Below is a small trained network, with its code and all its weights. Each question gives an input and a class and asks what happens when units are switched off, that is, made to give their printed mean instead of their output.

import numpy as np


def w(rows, s, z=0):
    codes = np.array(rows[::2]) - 128.0
    scale = np.full(codes.shape[1], s)
    scale[-1] = z or s
    return codes * scale


def f(y):
    return y / 2 * (1 + np.tanh(0.7978845608 * (y + 0.044715 * y**3)))


def log_softmax(a):
    a = a - a.max(-1, keepdims=True)
    return a - np.log(np.exp(a).sum(-1, keepdims=True))


def net(x, mask):
    res = np.array(x, float).reshape(1, 3) / 4 @ E
    y = f(res @ A[0][:, :-1].T + A[0][:, -1])
    res = res + np.where(mask, y, B[0][:, -1]) @ B[0][:, :-1]
    return log_softmax(res[-1] @ U[:, :-1].T + U[:, -1])


A, B = {}, {}
E = w([
[153,110,167,176,92,186,228,112,110,82,70,148],'x0',
[174,59,136,64,138,170,81,53,142,143,96,179],'x1',
[132,62,19,143,65,108,145,111,1,156,138,119],'x2',
],0.008)
A[0] = w([
[146,105,135,170,80,190,226,83,108,54,61,146,4],'neuron 1',
[90,129,96,55,167,68,68,124,128,191,210,129,19],'neuron 2',
[116,147,214,127,146,170,211,97,165,86,66,136,144],'neuron 3',
[220,64,127,43,149,163,82,41,133,138,75,190,70],'neuron 4',
[162,98,140,175,74,183,219,110,122,80,86,178,97],'neuron 5',
[94,128,82,43,146,69,76,121,155,204,185,82,11],'neuron 6',
[97,146,83,78,156,50,47,118,118,227,166,87,17],'neuron 7',
[192,62,151,52,117,176,78,62,131,164,119,222,38],'neuron 8',
[46,198,133,208,109,67,197,211,105,100,181,78,38],'neuron 9',
[79,149,151,74,199,62,24,169,184,164,203,148,138],'neuron 10',
[107,40,35,170,1,90,115,87,9,205,149,118,20],'neuron 11',
],0.0049,0.0015)
B[0] = w([
[137,52,109,212,180,116,173,197,78,81,128,123,203],'neuron 1',
[174,34,90,221,187,121,177,175,88,79,165,144,199],'neuron 2',
[132,112,149,168,165,99,116,90,115,97,101,147,225],'neuron 3',
[142,169,183,114,73,77,117,201,72,195,177,62,222],'neuron 4',
[161,78,97,207,175,96,164,118,91,87,123,134,203],'neuron 5',
[177,62,112,218,177,169,205,159,96,74,139,120,197],'neuron 6',
[156,74,137,194,185,147,179,134,107,101,130,142,210],'neuron 7',
[165,142,190,102,63,37,139,200,103,202,205,88,207],'neuron 8',
[159,165,200,116,44,65,86,178,85,182,177,61,239],'neuron 9',
[103,94,146,164,185,117,144,121,112,94,90,147,254],'neuron 10',
[60,165,253,193,156,171,9,69,198,131,65,202,251],'neuron 11',
],0.0069,0.0047)
U = w([
[167,56,66,162,187,130,210,149,84,67,127,130,95],'0',
[159,154,147,103,33,78,125,193,94,220,186,36,99],'1',
[59,154,194,148,164,159,50,85,173,123,75,196,100],'2',
[108,158,39,59,116,144,137,79,125,135,105,125,248],'3',
[129,143,1,55,67,236,176,113,170,139,155,123,2],'4',
],0.0096,0.0078)

Each question gives the input, the list of numbers given to net, and the class t.
The units are the neurons (one row each of A and B). Each row of codes is followed by its name. A weight is (code - 128) times the scale printed after its matrix; where a second scale follows, it is the last column's (A, B and U).
mask holds one flag per neuron, in row order. A switched-off neuron (its flag False) gives its mean, the last column of its row in B, instead of its output. The means were averaged over made-up inputs and are rounded, as every weight is.
A unit's drop is (log p(t) with every unit on - log p(t) with that unit switched off) / (log p(t) with every unit on - log p(t) with every unit switched off).
The circuit of an input: a set's keep is (log p(t) with only the set's units on - log p(t) with every unit switched off) / (log p(t) with every unit on - log p(t) with every unit switched off). Starting from all 11 units, units are removed one at a time, each time the one whose removal leaves the highest keep (on an exact tie, the one counted first), for as long as the keep stays at least 0.8.
circuit, biggest first: the units of the circuit, biggest drop first
top k neurons: the k neurons with the biggest drops, biggest first
drop of u: that unit's drop, to one decimal
input [-8,-8,6], class 0: circuit, biggest first -> (neuron 7)
input [-4,2,-2], class 0: circuit, biggest first -> (neuron 11; neuron 9)
input [2,5,5], class 1: top 4 neurons -> (neuron 4; neuron 8; neuron 10; neuron 3)
input [6,-8,-6], class 1: top 2 neurons -> (neuron 9; neuron 11)
input [-3,8,7], class 1: top 2 neurons -> (neuron 8; neuron 4)
input [-6,8,-1], class 1: top 2 neurons -> (neuron 4; neuron 8)
input [-7,5,3], class 0: top 3 neurons -> (neuron 2; neuron 6; neuron 7)
input [-1,2,-3], class 3: top 2 neurons -> (neuron 11; neuron 9)
input [6,7,-6], class 1: circuit, biggest first -> (neuron 4; neuron 8)
input [-6,2,5], class 0: top 4 neurons -> (neuron 2; neuron 6; neuron 7; neuron 9)
input [-2,0,0], class 3: top 2 neurons -> (neuron 11; neuron 1)
input [-2,-3,4], class 2: drop of neuron 11 -> 0.6
input [5,-5,8], class 2: drop of neuron 11 -> 1.0
input [-8,-1,8], class 0: top neuron -> (neuron 2)
input [-1,4,0], class 1: drop of neuron 4 -> 0.2
